In the rows, zero is written as 128.
Here are made-up objects, facts about them, and rows of numbers that follow some of those facts. Name the object behind each unnamed row.

Facts:
J992 π J31; J992 π J674; J992 π J717; J992 π J610; J647 π J821; J647 π J382; J647 π J837
J647 π J723; J31 π J58; J31 π J717; J21 π J976; J951 π J58; J951 π J31; J951 π J165
J951 π J579; J951 π J511; J165 π J58; J165 π J717; J469 π J951; J170 π J58; J170 π J386
J345 π J125; J89 π J115; J940 π J963; J130 π J674; J892 π J350; J892 π J215; J579 π J165
J526 π J89; J526 π J610; J526 π J953; J532 π J545; J566 π J550; J547 π J716; J547 π J215
J932 π J483; J932 π J674; J932 π J717; J568 π J165; J568 π J717; J568 π J115; J228 π J717
J542 π J182; J542 π J382; J591 π J289; J591 π J584; J215 π J579; J215 π J511; J549 π J483
J549 π J717; J741 π J414; J741 π J963; J741 π J953; J741 π J215; J46 π J58; J931 π J878
J931 π J511; J860 π J274; J860 π J166; J365 π J200; J365 π J115; J414 π J723; J247 π J717
J247 π J162; J247 π J892; J912 π J859; J834 π J545; J834 π J763; J308 π J200; J308 π J182
J733 π J31; J652 π J128; J652 π J717; J471 π J308; J411 π J48; J763 π J31; J763 π J717
J358 π J579; J477 π J125; J166 π J960; J885 π J717; J885 π J238; J200 π J717; J493 π J165
J227 π J568; J821 π J247; J821 π J255; J821 π J717; J321 π J367; J297 π J58; J297 π J674
J297 π J717; J372 π J165; J372 π J125; J694 π J297; J694 π J386; J260 π J923; J260 π J125
J379 π J176; J379 π J260; J837 π J58; J545 π J58; J520 π J610; J176 π J31; J176 π J334
J784 π J858; J784 π J273; J230 π J165; J230 π J717; J230 π J837; J858 π J717; J858 π J324
J858 π J382; J859 π J717; J742 π J483; J742 π J733; J742 π J125; J584 π J859; J254 π J717
J254 π J125; J607 π J859; J960 π J31; J193 π J165; J878 π J386; J878 π J717; J450 π J58
J450 π J717; J450 π J951; J664 π J58; J664 π J733; J664 π J742; J664 π J324; J995 π J714
J315 π J58; J273 π J717; J851 π J334; J851 π J717; J949 π J58; J949 π J31; J949 π J130
J949 π J182; J115 π J165; J115 π J717; J778 π J58; J778 π J717; J716 π J58; J495 π J58
J375 π J717; J33 π J717; J33 π J193; J708 π J315; J708 π J963; J708 π J182; J448 π J414
J448 π J717; J448 π J511; J382 π J350; J382 π J31; J440 π J717; J129 π J582; J518 π J350
J518 π J273; J723 π J859; J723 π J717; J788 π J33; J788 π J382; J788 π J125; J377 π J230
J377 π J742; J377 π J33; J976 π J115; J976 π J125; J289 π J200; J264 π J859; J264 π J48
J72 π J483; J72 π J372; J72 π J254; J72 π J717; J72 π J382; J777 π J733; J777 π J810
J777 π J851; J396 π J733; J396 π J717; J396 π J273; J560 π J89; J560 π J995; J324 π J717
J550 π J215; J109 π J518; J109 π J717; J836 π J717; J836 π J324; J836 π J763; J836 π J940
J135 π J200; J135 π J674; J135 π J411; J654 π J717; J654 π J193; J674 π J58; J923 π J717
J48 π J717; J48 π J125; J598 π J483; J598 π J674; J598 π J542; J238 π J125; J224 π J837
J224 π J273; J810 π J717; J810 π J763; J57 π J717; J57 π J21; J424 π J162; J424 π J228
J424 π J92; J748 π J358; J953 π J932; J953 π J717; J953 π J274; J953 π J193; J994 π J247
J994 π J582; J511 π J717; J162 π J350; J162 π J717; J162 π J951; J58 ε J490; J992 ε J413
J844 ε J858; J647 ε J377; J647 ε J844; J31 ε J822; J21 ε J162; J963 ε J443; J951 ε J377
J951 ε J904; J469 ε J493; J170 ε J276; J170 ε J940; J345 ε J255; J345 ε J450; J71 ε J414
J754 ε J413; J940 ε J46; J130 ε J844; J130 ε J162; J130 ε J20; J350 ε J450; J947 ε J764
J714 ε J264; J526 ε J988; J526 ε J169; J828 ε J520; J828 ε J238; J92 ε J176; J532 ε J904
J932 ε J411; J568 ε J526; J395 ε J885; J215 ε J753; J549 ε J477; J722 ε J20; J46 ε J912
J46 ε J21; J483 ε J560; J483 ε J734; J931 ε J694; J860 ε J647; J860 ε J716; J365 ε J372
J198 ε J162; J98 ε J591; J98 ε J416; J247 ε J215; J367 ε J411; J912 ε J162; J834 ε J367
J797 ε J844; J671 ε J255; J671 ε J716; J620 ε J734; J745 ε J708; J745 ε J358; J745 ε J822
J652 ε J255; J652 ε J547; J274 ε J46; J471 ε J647; J411 ε J716; J171 ε J560; J763 ε J722
J763 ε J591; J477 ε J858; J166 ε J358; J885 ε J187; J321 ε J230; J321 ε J469; J386 ε J490
J386 ε J230; J904 ε J429; J904 ε J390; J694 ε J949; J694 ε J493; J260 ε J274; J260 ε J33
J379 ε J549; J379 ε J967; J837 ε J274; J20 ε J448; J360 ε J490; J610 ε J33; J176 ε J443
J176 ε J988; J784 ε J162; J858 ε J837; J751 ε J360; J751 ε J390; J859 ε J354; J334 ε J860
J334 ε J581; J499 ε J493; J163 ε J21; J764 ε J607; J855 ε J130; J855 ε J228; J664 ε J443
J664 ε J963; J851 ε J532; J851 ε J777; J851 ε J526; J851 ε J763; J851 ε J186; J111 ε J560
J949 ε J128; J115 ε J58; J716 ε J162; J716 ε J21; J619 ε J937; J128 ε J912; J33 ε J951
J443 ε J360; J186 ε J992; J382 ε J581; J382 ε J321; J187 ε J162; J129 ε J754; J183 ε J109
J444 ε J315; J444 ε J573; J788 ε J274; J788 ε J496; J377 ε J21; J976 ε J499; J289 ε J490
J695 ε J568; J695 ε J358; J695 ε J778; J695 ε J396; J72 ε J607; J72 ε J940; J777 ε J308
J777 ε J810; J396 ε J111; J396 ε J547; J396 ε J21; J324 ε J477; J753 ε J111; J753 ε J978
J550 ε J544; J277 ε J111; J109 ε J70; J109 ε J358; J109 ε J581; J740 ε J372; J105 ε J443
J135 ε J953; J135 ε J354; J923 ε J778; J598 ε J469; J224 ε J57; J70 ε J72; J810 ε J858
J581 ε J904; J748 ε J429; J748 ε J21; J953 ε J372; J953 ε J740; J511 ε J170; J511 ε J448

Named rows:
J511: [146 141 108 138 147 110 128 124 143 123 160 138 111 133 137 112 131 144
 121 144 123 133 104 162 136 102 136 126 136 118 142 124 123 148 125 112
 150 119]
J163: [117 109 122 132 124 131 140 124 119 126 123 122 144 136 120 125 124 134
 136 135 167 121 138 139 126 156 101 145 119 101 139 115 125 111 149 132
 112 119]
J788: [125 133 135 127  98 113 132 123 119 135 140 100 140 131  94 128 138 114
 118 135  78  98 147 100 149 134 147 110 137 131 147 133 137 149 111 107
 133 148]
J166: [132 133 117 122 136 120 135 121 132 120 138 123 136 117 119 124 139 138
 130 117 137 123 122 143 130 108 132 126 141 129 127 129 120 130 134 117
 130 112]
J443: [118 110 128 132 123 136 136 126 122 131 117 129 135 136 127 130 120 127
 133 136 163 130 134 128 118 154 105 141 116 112 131 123 125 108 143 143
 110 123]
J20: [117 112 126 130 124 137 132 128 121 127 114 129 135 139 130 128 119 128
 133 137 163 135 136 126 121 152 102 140 112 114 130 122 125 105 143 145
 109 124]
J598: [126 133 141 112 108 114 142 120 131 122 129 102 150 105  95 137 131 130
 128 105  94 103 155 101 140 135 143 108 146 144 127 128 119 131 146 100
 127 124]
J386: [141 127  96 131 160 116 130 112 128 114 141 144 134 119 122 103 137 149
 126 122 146 134  96 171 125  95 122 137 136 117 126 123 103 119 136 118
 142 108]
J215: [151 139 122 136 141 124 125 128 138 122 141 145 115 122 149 102 121 134
 125 143 110 142 106 142 136 118 141 136 136 134 143 129 114 131 132 115
 142 144]
J31: [144 139  97 131 154 106 126 111 138 112 147 142 124 114 122 107 136 148
 118 121 122 128 103 166 127  85 136 121 141 129 122 129 110 127 132 104
 153 110]
J477: [108 120 116 138 108 105 118 120  98 135 127 114 134 142  85 130 126 109
 109 137  69 105 132 109 131 136 132 106 112 124 133 143 145 130  90 118
 133 148]
J33: [136 140 121 132 136 120 121 127 133 132 141 129 119 130 130 124 136 127
 124 134 115 130 108 139 132 105 142 122 136 131 130 137 128 139 105 124
 141 129]
J960: [134 140 121 121 142 123 125 125 133 122 130 132 127 115 126 125 131 131
 124 115 112 134 121 131 126 102 141 119 139 139 118 133 119 130 125 116
 137 119]
J276: [114 111 130 134 129 143 124 136 119 130 107 143 126 139 141 133 115 121
 132 138 153 144 132 117 113 151 109 137 110 122 117 128 130 106 131 150
 108 130]
J182: [137 121 103 139 155  95 141 119 144  94 134 161 119 115 125 127  98 164
 107 119 122 138 120 140 106 108 119 109 112 141  99 115 117 102 175 100
 156  87]
J125: [122 109  64 167 161  88 109 103 100 116 141 163 114 161 100 102 112 130
  85 149  86 126  75 167 110  90 113 119  89 106 125 136 136 112  96 114
 166 124]
J573: [122 110 124 165  91 126 121 143 153 154  99 149 133 129 149 149  96  92
 115 142 171 144  97 108 125 132  84 123 119 120  66 146 101 105 143 154
  84 157]
J164: [118 111 129 133 126 138 132 129 120 131 115 131 136 137 134 131 118 127
 137 133 162 130 135 130 118 155 104 144 115 114 128 121 128 109 143 148
 114 122]
J937: [137  80 161 166 118 186 111 125 125 141  88 162 138 125 155 155 101 104
 164  71 121  76 134 156 130  99  93 190  64 125  75  85 174 161 151 126
 128 141]
J637: [117 112 127 131 126 138 130 131 121 129 113 129 137 135 130 131 119 127
 133 135 164 133 137 129 120 153 104 144 116 113 128 122 130 110 142 143
 112 126]
J57: [157 144 153 151 117 131  97  99 111 102 104  97  89 146 113 158 153 138
 118 139  94 131 114 103 129 123 104 112 151 204 153 158 185 133  92 162
  97 148]

Name these rows:
No name comes twice in this set of rows, the named rows included.
[139 132 125 144 142 121 122 133 142 127 138 151 101 139 159 120 115 133
 119 152 115 150 107 135 122 125 128 127 118 133 129 130 130 132 123 128
 141 133] : J255
[146 134 103 135 160 117 113 118 126 119 137 151 117 120 135 102 137 135
 120 122 109 140  90 157 126  85 145 132 138 131 122 133 112 130 114 117
 150 127] : J165
[133 144 142 120 111 123 137 128 144 133 148 104 131 125 125 138 137 128
 130 134 116 113 142 120 150 136 144 121 146 129 146 130 133 156 127 114
 131 133] : J784
[130 139 154 103 106 126 134 129 134 123 119 109 147  88 108 141 132 122
 128  94  98 115 157  88 132 126 150 106 156 161 112 133 114 125 147 108
 125 125] : J949
[ 92 129 120 125 162 123 100 133  79 100 109 130  96 160 112 129 127 121
  99 154  30 141 129 110  99 153 152 107  97 153 146 139 152 100  66 151
 145 132] : J238
[149 124  68 140 188 103 114 105 124  99 134 178 126 108 131  84 121 154
 109 112 127 151  65 183 106  64 128 138 124 130 105 128  87  93 145 107
 160 102] : J58
[132 132 139 126 121 108 142 128 146 111 131 131 128 107 120 137 107 141
 118 118  91 123 146 105 126 131 136 109 126 148 117 123 126 121 164 100
 141 117] : J542
[122 138 132 130 105 117 124 129 123 140 137 110 125 138 110 138 137 113
 117 135  85 112 137 105 140 127 142 106 131 135 135 144 145 151  95 124
 134 143] : J885
[133 150 159 119 113 135 123 143 148 141 132 117 111 127 149 148 132 113
 128 130 101 137 141  97 137 133 148 107 141 149 125 143 146 158 104 135
 125 142] : J448
[148 144 134 132 123 117 137 128 146 129 154 121 120 127 141 111 124 136
 126 148 101 127 127 135 148 134 140 132 138 126 156 125 127 153 140 104
 140 146] : J247
[131 130 119 117 140 123 123 121 124 116 119 135 140 103 115 120 129 130
 125 101 116 129 121 121 121 105 139 118 142 141 109 134 107 110 142 117
 131 118] : J130
[173  94 127 112 149 144 128  89  91 151 124 166 160 123 130 105 146 167
 150  90 246 149 150 116 104 120  86 143  94  95 185 156 220 121 111 139
 138  98] : J714

The same objects again, as new rows of numbers:
Known rows:
J753: [125 129 142 116 137 123 105 132  79 109 115 129 144  96]
J912: [121  57 126 144  96 181 150 143 113 124 129 110 162 161]
J92: [112 151 127 130  76 144  98  98 158 129 119 125 132 126]
J377: [134 107 150 140 116 136 191 128  55 139 142 126  82 147]
J163: [106 130 151 116 129 133 122 137  64  94 107 127 131 107]
J788: [155 106 138 141 137 140 175  95 103 161 138 123 106 125]
J443: [126 126 140  94  96 164 128 140 143 131  98 146 150  99]
J365: [150 100 121 149 137 147 150 184 117 153 137 129 126 121]
J71: [131 134 139 109 142 133 102 137  99 113 118 133 143 101]
J664: [145  87 145 117  97 128 211  99 147 173 143 146 113 126]
J976: [171 128 131 146 127 140 122 150 113 155 127 124 119 143]
J129: [117 117 123 133 117 178 119  80 119 119 141 128 130 103]
J947: [130 136 138 113 140 138 101 140 100 105 117 131 147 105]
J844: [123 161 110 104 153 141 143 102  35 127 107 129 168 117]
J395: [129 136 139 113 131 137 104 136 104 109 116 131 145 104]
J263: [128 138 132 115 152 132 124 127 124  90 114 132 139 106]
J544: [120 139 136 111 153 127 117 129 120  93 116 130 139 111]
J520: [123 114 125 150 186 132 136 145 136 133 127 148 114 137]
J579: [136 181 110 137  68  95 123 138 162  92 132 132 119 144]
J162: [118 103 120 145  83 151 143  82 159 103 142 127 135 176]
J892: [119 137 112 137  90 157 142  95 163 103 146 129 117 122]

Rows to name:
No name comes twice in this set of rows, the named rows included.
[122 102 119 132 118 175 182  92  99 154 161 123 116 131] : J647
[128 111 123 147 133 131 134 139 128 167 139 134 117 139] : J932
[122  96 123 126 149 117 157 186 114 157 136 122 139 112] : J471
[146  89 123 137 127  91 127 135 128 149 164 132 137 109] : J694
[103 163 125 144 133 111  54 165 142 151 108 140 126 155] : J610
[ 99 164 122 131 100 152  88  80 180  97 120 120 139 122] : J582
[126 101 103 150 133 154 180 139 137 115 160 141 109 123] : J741
[130  87 124 138 155 132 179  98 143 137 155 135 108 134] : J836
[139 109 118 139 104 131 158 121 119 128 159 130 121 113] : J931
[118 138 138 139  91 125  91 113 139 144 121 120 129 139] : J128
[117 114 121 140 125 181 162  64 148 112 148 129 116 112] : J994
[130 129 119 135 120 113 164 122 163 124 143 126 121 136] : J878
[145 161 115 129  93 120 134 140 145  90 140 133 123 133] : J358

